cols: rik Zuzet dasan Gegu sop giz kuze
E: [-59.7  11.6 -30.3   2.8 -30.4  54.4  -9.3]
Y: [ 17.9 -24.5  79.9  52.7 -20.0 -25.4  74.5]
Q: [-37.2  -1.0  18.1   2.4  24.8  13.4  -1.1]
U: [ 36.0   5.9 -15.5  15.8 -10.0  18.9  13.3]
T: [ 32.4  -9.8  -7.2   3.9  25.3 -49.5 -11.6]
H: [-87.5   5.9  11.6  -2.6  -9.8  45.4  46.7]
J: [ 19.6   9.8 -11.1  13.9  29.8 -23.6  23.2]
P: [-37.2  41.0  18.1   2.4  24.8  13.4  13.3]
B: [  8.8   9.9  18.1   2.4  24.9 -26.0  59.5]
gone E: [ 54.4  -9.3 -30.3 -59.7  11.6   2.8]  [-30.4]
gone Q: [ -1.0  18.1   2.4  24.8 -37.2  13.4]  [-1.1]
rest: [-24.5  79.9]  [ 52.7 -20.0 -25.4  74.5]

cols: mipid gugip poti Zevi Peda fosu guna Dez Zopi
sulo: [ -4.6 -53.3 -18.6  37.6 -29.4  -0.3  17.5  31.2 -20.5]
febos: [-49.2 -37.2  -7.2 -72.6   5.0  -7.9   5.2 -17.7  24.8]
zeru: [-72.7  -4.9 -10.8  28.4   2.1 -11.7  -7.6  -9.0  -1.9]
Temo: [  5.7  -3.4  -4.5  25.6   0.2 -11.9  -7.0  -0.6  -2.4]
falam: [-39.0  15.9   4.7  -4.7  29.5  23.7  -5.7 -13.4   5.1]
where: [-72.7]  zeru, 0
where: [-72.6]  febos, 3
where: [-4.6]  sulo, 0
down: [ -0.6 -13.4]  Dez

cols: duz sipi fon gezo Zitof fod vol
Setip: [ 28.6 -71.1   4.1   8.4  -4.9 -36.5   0.2]
nokeg: [12.2 11.1 20.4  1.3 -6.8 10.7 21.8]
muge: [ -7.8  26.8  32.1 -22.6  17.4  28.9  20.4]
dak: [ 38.6 -43.2 -80.7  60.0  41.1 -45.0 -22.8]
down: [11.1 26.8]  sipi
down: [20.4 32.1]  fon
down: [  1.3 -22.6]  gezo
down: [ 4.1 20.4]  fon
gone dak: [-22.8  60.0 -45.0  38.6  41.1 -43.2]  [-80.7]

cols: Ler zudo fuv Mosu Non gema zazuf nabed fid
bovi: [-15.4 -17.2  15.2  15.9 -26.2  -5.9  32.3   9.3  -3.4]
megok: [ 33.3  34.3 -22.3  12.3  -3.3 -11.2  40.2  -6.1   1.6]
Lito: [ 85.9  82.6 -38.1  -6.1  -6.2  51.2 -37.5 -51.5 -54.1]
tipo: [ -5.9  -6.7  -0.4  28.2  -5.1 -24.8  23.3   9.7   0.8]
guku: [ -6.8 -10.5   8.7  13.4  50.1  41.8  11.5 -27.5 -17.9]
dav: [ -8.6 -11.0  13.0 -32.9  15.5   0.6 -14.5 -16.7 -20.8]
favov: [ -7.9  -2.0 -11.0  -2.3 -26.4  -5.9  33.2   3.1  -0.1]
vod: [  6.7   8.2 -11.0  18.1 -33.8 -10.9  53.2  33.3  19.1]
gone tipo: [  0.8  23.3  28.2   9.7  -6.7 -24.8  -5.9  -0.4]  [-5.1]
rest: [-37.5 -51.5]  [-54.1]

cols: rafo Tarib feb Luzo letis
vinu: [-10.6  23.7 -64.9 -69.0  32.9]
befi: [  1.7 -65.0 -13.7 -21.2  56.5]
tedit: [-64.9  33.8 -78.9 -21.3  32.9]
tifuz: [-64.9  33.8  35.2   0.9 -89.1]
down: [-21.2 -21.3]  Luzo
rest: [33.8 35.2  0.9]  [-89.1]
down: [ 32.9 -89.1]  letis
where: [-65.0]  befi, 1
where: [-21.2]  befi, 3

cols: dege Tuk buv Zizeg Pev zok fovim pegam
kav: [ 14.2 -33.0  43.3  13.2  62.0  65.4 -16.2   2.4]
Ses: [-16.4  10.1  14.7  48.2 -15.9  19.2  -4.1  43.4]
duzo: [-14.9  19.5   4.6  36.5 -21.9  11.6 -11.7  16.6]
Pefe: [-13.5  17.8 -21.6  29.3 -23.6  19.4 -18.9  12.3]
Tiz: [-13.3  35.9  -8.6   2.6 -12.8 -14.2  -1.2   3.8]
Roziz: [-17.2  18.0 -22.1 -18.8 -42.1  -9.3 -11.8   1.0]
dek: [  2.7  22.4 -26.4  -7.6 -19.3 -14.1   2.7   7.8]
lotu: [-13.3  12.3 -39.4   1.0 -21.4 -17.4 -10.7   2.1]
dopi: [ -5.2  19.3 -38.6 -19.2 -46.3 -24.1  -1.2  13.8]
Dig: [-23.8  19.9 -42.5 -23.9 -29.2 -26.4   2.0  18.3]
gone Dig: [ 18.3 -42.5 -23.8 -26.4  19.9 -29.2   2.0]  [-23.9]
gone dopi: [-46.3 -38.6  -1.2  13.8  -5.2 -24.1  19.3]  [-19.2]
gone Dig: [-23.8 -42.5 -26.4  19.9 -23.9  18.3 -29.2]  [2.0]
down: [-14.1 -17.4]  zok

cols: menar Dupup nuzef fipi laz zovo Felez
vovi: [12.1 -0.1  9.3 15.8 25.3 12.1  4.5]
fasas: [-45.7   7.1 -45.1 -15.9 -12.7 -15.5 -17.5]
fes: [-45.7   7.1 -45.1 -15.9  12.2 -32.1 -39.4]
dipiv: [ 12.1  -0.1 -29.2   0.2   0.1 -25.4  10.6]
teg: [-50.8   3.4 -29.2   0.2   0.2 -25.4  -8.9]
gone fes: [ 12.2 -45.7 -32.1 -45.1 -15.9   7.1]  [-39.4]
where: [-17.5]  fasas, 6
rest: [-12.7 -15.5]  [-17.5]
where: [4.5]  vovi, 6
rest: [-29.2   0.2   0.2 -25.4]  [-8.9]

cols: tez Kevuz gelof tomu tikif Fure
Tiba: [ -9.3 -11.7  11.7 -44.7   2.6 -32.7]
Pab: [-44.8  -2.0  24.4  47.5  10.6 -46.8]
faka: [  9.8 -34.5  -9.4  49.8  -8.8 -41.4]
gos: [27.4 24.9 24.1 -2.4 32.5  9.6]
rest: [-34.5  -9.4  49.8]  [ -8.8 -41.4]
where: [-44.8]  Pab, 0

cols: redub Tud dugo neto Los vilov nase figib kop Kez
Vuna: [ -7.0 -20.4  23.7   2.3  13.8  68.3  14.9  -8.4 -12.4 -12.1]
gub: [-16.0  10.8  -6.0  36.2  34.0  14.2 -27.8 -15.9  17.6 -14.3]
lozo: [-23.3   5.5   9.1  32.2  42.7  20.2 -19.6 -27.9  17.7 -24.4]
Tidil: [24.8 58.2 -7.8 -1.3 13.7 68.3 -0.2  1.6 24.7 18.8]
where: [17.7]  lozo, 8
rest: [13.7 68.3]  [-0.2  1.6 24.7 18.8]
gone gub: [ 10.8  17.6  14.2 -14.3 -27.8 -16.0  -6.0  36.2  34.0]  [-15.9]
down: [14.2 20.2]  vilov
down: [ 2.3 36.2 32.2]  neto

cols: kudo bave vapul gipe rutal
romu: [-64.8 -33.3   3.0  28.9 -13.9]
fofum: [-48.7 -41.0 -28.1  53.5 -31.7]
rom: [ 71.8 -11.2   3.7  71.7 -32.9]
veti: [-56.1 -59.0  44.7 -31.6 -48.9]
baf: [-56.1  38.6  44.7 -31.6 -48.9]
nuku: [-58.0  17.3  22.5 -51.3 -43.2]
tomi: [-61.6  17.3  22.5 -51.2 -43.2]
Sipap: [ 52.7 -71.1 -62.6  11.3  11.2]
rest: [ 52.7 -71.1 -62.6]  [11.3 11.2]
gone Sipap: [-62.6  11.2  52.7 -71.1]  [11.3]
down: [-48.9 -48.9 -43.2 -43.2]  rutal
gone romu: [ 28.9   3.0 -64.8 -13.9]  [-33.3]

cols: devu robov Resug Vager
Numut: [ 43.8 -32.4 -29.1  17.3]
gever: [ 64.3 -23.3 -13.8  36.3]
geto: [-23.2 -32.4 -29.1  28.9]
Neso: [ 40.4  -2.9 -13.8   5.4]
lag: [-18.6 -24.0 -18.5  19.7]
datet: [ 82.4  26.7 -25.0  29.2]
where: [-23.3]  gever, 1
gone lag: [-18.6  19.7 -24.0]  [-18.5]

cols: Taf Kirip zagel paf
gute: [ -0.4   4.1 -32.5  12.6]
moto: [  8.6  13.1  -2.0 -20.5]
Vugu: [ 19.8  37.1  61.8 -51.6]
giber: [ 14.7  26.7 -15.0 -50.8]
gagi: [-24.8 -54.0  15.7  65.8]
goned: [-22.6 -41.2 -44.8  62.1]
vib: [ 29.9  61.1   2.1 -85.3]
loku: [  0.2   1.2 -16.7  -9.3]
bur: [ 0.5 -0.2 45.0  4.4]
pobef: [ 12.4  29.3  -2.0 -20.6]
rest: [-22.6 -41.2 -44.8]  [62.1]
rest: [-24.8 -54.0  15.7]  [65.8]

cols: Segi gol kamuf zimur fesad
riza: [38.5  9.7 80.5  0.0 12.0]
suk: [-38.5  18.3 -35.1  -6.0 -42.7]
milek: [-2.0 55.6 65.1 11.0  5.5]
nofa: [41.9 53.8 85.0 -7.2 27.2]
Zum: [18.5 11.2 55.5 81.9  0.6]
monu: [ 53.2   2.4 -53.0 -32.7  41.9]
zeraz: [ 45.1 -22.7 -55.9 -24.8  24.3]
tuli: [38.5 31.3 80.5  0.0 12.0]
vit: [-31.8  19.4  65.9  79.1 -30.1]
down: [-38.5  -2.0  41.9  18.5  53.2]  Segi
where: [55.6]  milek, 1
rest: [-22.7 -55.9]  [-24.8  24.3]

